Below is a small trained network, with its code and all its weights. Each question gives an input and a class and asks what happens when units are switched off, that is, made to give their printed mean instead of their output.

import numpy as np


def w(rows, s, z=0):
    codes = np.array(rows[::2]) - 128.0
    scale = np.full(codes.shape[1], s)
    scale[-1] = z or s
    return codes * scale


def norm(h):
    return h / np.sqrt((h * h).mean(-1, keepdims=True) + 1e-5)


def f(y):
    return np.maximum(y, 0)


def log_softmax(a):
    a = a - a.max(-1, keepdims=True)
    return a - np.log(np.exp(a).sum(-1, keepdims=True))


def net(x, mask):
    res = np.array(x, float).reshape(1, 4) / 4 @ E
    u = 0
    for l in range(4):
        y = f(norm(res) @ A[l][:, :-1].T + A[l][:, -1])
        res = res + np.where(mask[u : u + 5], y, B[l][:, -1]) @ B[l][:, :-1]
        u += 5
    return log_softmax(norm(res)[-1] @ U[:, :-1].T + U[:, -1])


A, B = {}, {}
E = w([
[211,192,195,46,130,157,209,143,52],'x0',
[70,98,178,134,40,155,106,59,52],'x1',
[128,136,119,130,124,144,109,134,128],'x2',
[122,216,67,2,77,107,134,57,89],'x3',
],0.0034)
A[0] = w([
[130,151,254,194,65,183,139,89,126,4],'0.n0',
[247,129,153,89,146,172,139,210,156,79],'0.n1',
[115,133,20,53,94,42,108,91,124,91],'0.n2',
[201,193,193,142,104,130,162,127,53,225],'0.n3',
[143,199,126,49,175,120,98,83,80,31],'0.n4',
],0.0039,0.0016)
B[0] = w([
[205,158,157,113,4,175,117,174,135,193],'0.n0',
[56,123,214,176,254,183,181,82,133,211],'0.n1',
[29,147,76,138,134,84,182,224,156,240],'0.n2',
[157,90,168,120,105,165,118,187,148,253],'0.n3',
[175,77,41,126,116,55,64,93,83,205],'0.n4',
],0.0045,0.0038)
A[1] = w([
[115,176,110,3,71,72,103,72,96,225],'1.n0',
[170,165,63,38,157,130,156,117,122,1],'1.n1',
[146,120,110,173,78,140,83,59,157,97],'1.n2',
[107,51,184,128,101,146,130,140,140,182],'1.n3',
[134,75,158,227,126,136,85,102,184,145],'1.n4',
],0.0042,0.0019)
B[1] = w([
[134,109,145,212,165,171,99,49,176,255],'1.n0',
[140,58,169,141,111,112,107,194,167,174],'1.n1',
[145,131,109,132,157,118,204,2,158,156],'1.n2',
[102,212,150,147,154,244,143,176,133,207],'1.n3',
[232,147,125,16,103,75,130,71,61,214],'1.n4',
],0.0051,0.0042)
A[2] = w([
[204,120,167,62,213,83,60,119,174,1],'2.n0',
[142,140,84,95,207,100,161,131,204,140],'2.n1',
[152,159,222,223,119,68,161,193,236,98],'2.n2',
[166,32,137,73,19,150,158,57,28,203],'2.n3',
[124,4,217,180,16,190,53,26,7,128],'2.n4',
],0.0029,0.00053)
B[2] = w([
[139,88,183,94,105,180,111,100,132,175],'2.n0',
[153,197,138,94,74,104,1,206,147,193],'2.n1',
[117,152,114,114,114,184,120,95,70,180],'2.n2',
[202,134,124,91,174,55,151,160,135,207],'2.n3',
[145,198,105,172,172,52,166,173,62,253],'2.n4',
],0.0047,0.0043)
A[3] = w([
[191,73,150,113,86,156,55,144,156,145],'3.n0',
[28,117,129,202,62,174,167,61,75,38],'3.n1',
[76,188,124,124,95,83,111,97,180,213],'3.n2',
[153,125,183,96,169,135,209,109,1,245],'3.n3',
[195,56,209,37,172,149,38,176,218,255],'3.n4',
],0.0046,0.0008)
B[3] = w([
[112,60,104,31,77,120,253,154,101,174],'3.n0',
[116,37,225,62,203,235,204,86,129,157],'3.n1',
[165,138,225,149,190,195,149,175,115,187],'3.n2',
[70,136,51,158,145,91,78,107,189,254],'3.n3',
[90,72,112,124,43,107,133,61,96,252],'3.n4',
],0.0056,0.0052)
U = w([
[130,21,91,43,32,85,135,89,114,237],'0',
[84,86,184,149,231,211,169,71,140,138],'1',
[216,194,64,176,172,29,106,78,71,192],'2',
[170,164,186,147,34,179,178,241,69,39],'3',
[68,161,83,121,157,91,53,250,209,6],'4',
],0.012,0.0019)

Each question gives the input, the list of numbers given to net, and the class t.
The units are the neurons (one row each of A and B). Each row of codes is followed by its name. A weight is (code - 128) times the scale printed after its matrix; where a second scale follows, it is the last column's (A, B and U).
mask holds one flag per neuron, layer by layer. A switched-off neuron (its flag False) gives its mean, the last column of its row in B, instead of its output. The means were averaged over made-up inputs and are rounded, as every weight is.
A unit's drop is (log p(t) with every unit on - log p(t) with that unit switched off) / (log p(t) with every unit on - log p(t) with every unit switched off).
The circuit of an input: a set's keep is (log p(t) with only the set's units on - log p(t) with every unit switched off) / (log p(t) with every unit on - log p(t) with every unit switched off). Starting from the 12 units with the biggest drops (on a tie, the unit counted first), units are removed one at a time, each time the one whose removal leaves the highest keep (on an exact tie, the one counted first), for as long as the keep stays at least 0.8.
units of the circuit, in order: the units of the circuit, biggest drop first
unit that matters most: the unit with the biggest drop
top k neurons: the k neurons with the biggest drops, biggest first
top k neurons in layer l: the k neurons of layer l with the biggest drops, biggest first
drop of u: that unit's drop, to one decimal
input [3,5,-3,4], class 2: unit that matters most : 2.n4
input [2,1,-3,1], class 2: top 4 neurons : [0.n4, 2.n4, 0.n2, 0.n1]
input [8,6,8,7], class 2: top 2 neurons : [2.n4, 1.n0]
input [1,-6,-8,0], class 1: top 2 neurons in layer 0 : [0.n1, 0.n4]
input [-1,1,8,-6], class 2: top 2 neurons in layer 0 : [0.n3, 0.n2]
input [-4,1,-5,-5], class 2: top 3 neurons : [1.n4, 2.n4, 0.n2]
input [0,-2,-2,-1], class 0: top 2 neurons in layer 3 : [3.n4, 3.n2]
input [1,1,7,6], class 2: top 3 neurons in layer 0 : [0.n4, 0.n1, 0.n3]
input [0,-7,-2,-2], class 0: units of the circuit, in order : [2.n4, 3.n4]
input [0,-4,5,5], class 4: top 3 neurons : [0.n2, 1.n4, 0.n3]
input [1,-6,5,5], class 0: top 2 neurons : [1.n1, 2.n4]
input [-5,1,-6,-7], class 2: top 2 neurons : [1.n4, 0.n2]
input [4,0,3,0], class 1: top 4 neurons : [0.n1, 1.n4, 0.n3, 2.n1]
input [0,-3,-1,6], class 4: units of the circuit, in order : [0.n2]
input [1,-6,5,-4], class 1: top 2 neurons in layer 2 : [2.n4, 2.n2]
input [-3,-8,-8,-8], class 0: top 3 neurons : [1.n4, 3.n4, 2.n4]
input [-5,0,7,6], class 4: top 2 neurons : [0.n2, 0.n1]
input [6,-8,-6,1], class 0: top 2 neurons in layer 1 : [1.n3, 1.n0]
input [0,6,-7,-8], class 2: top 3 neurons : [1.n4, 2.n4, 3.n3]
input [-7,-6,2,-6], class 0: unit that matters most : 1.n4
input [-4,5,-2,0], class 2: top 2 neurons : [1.n4, 2.n3]
input [-5,6,-1,2], class 1: drop of 3.n1 : 0.1
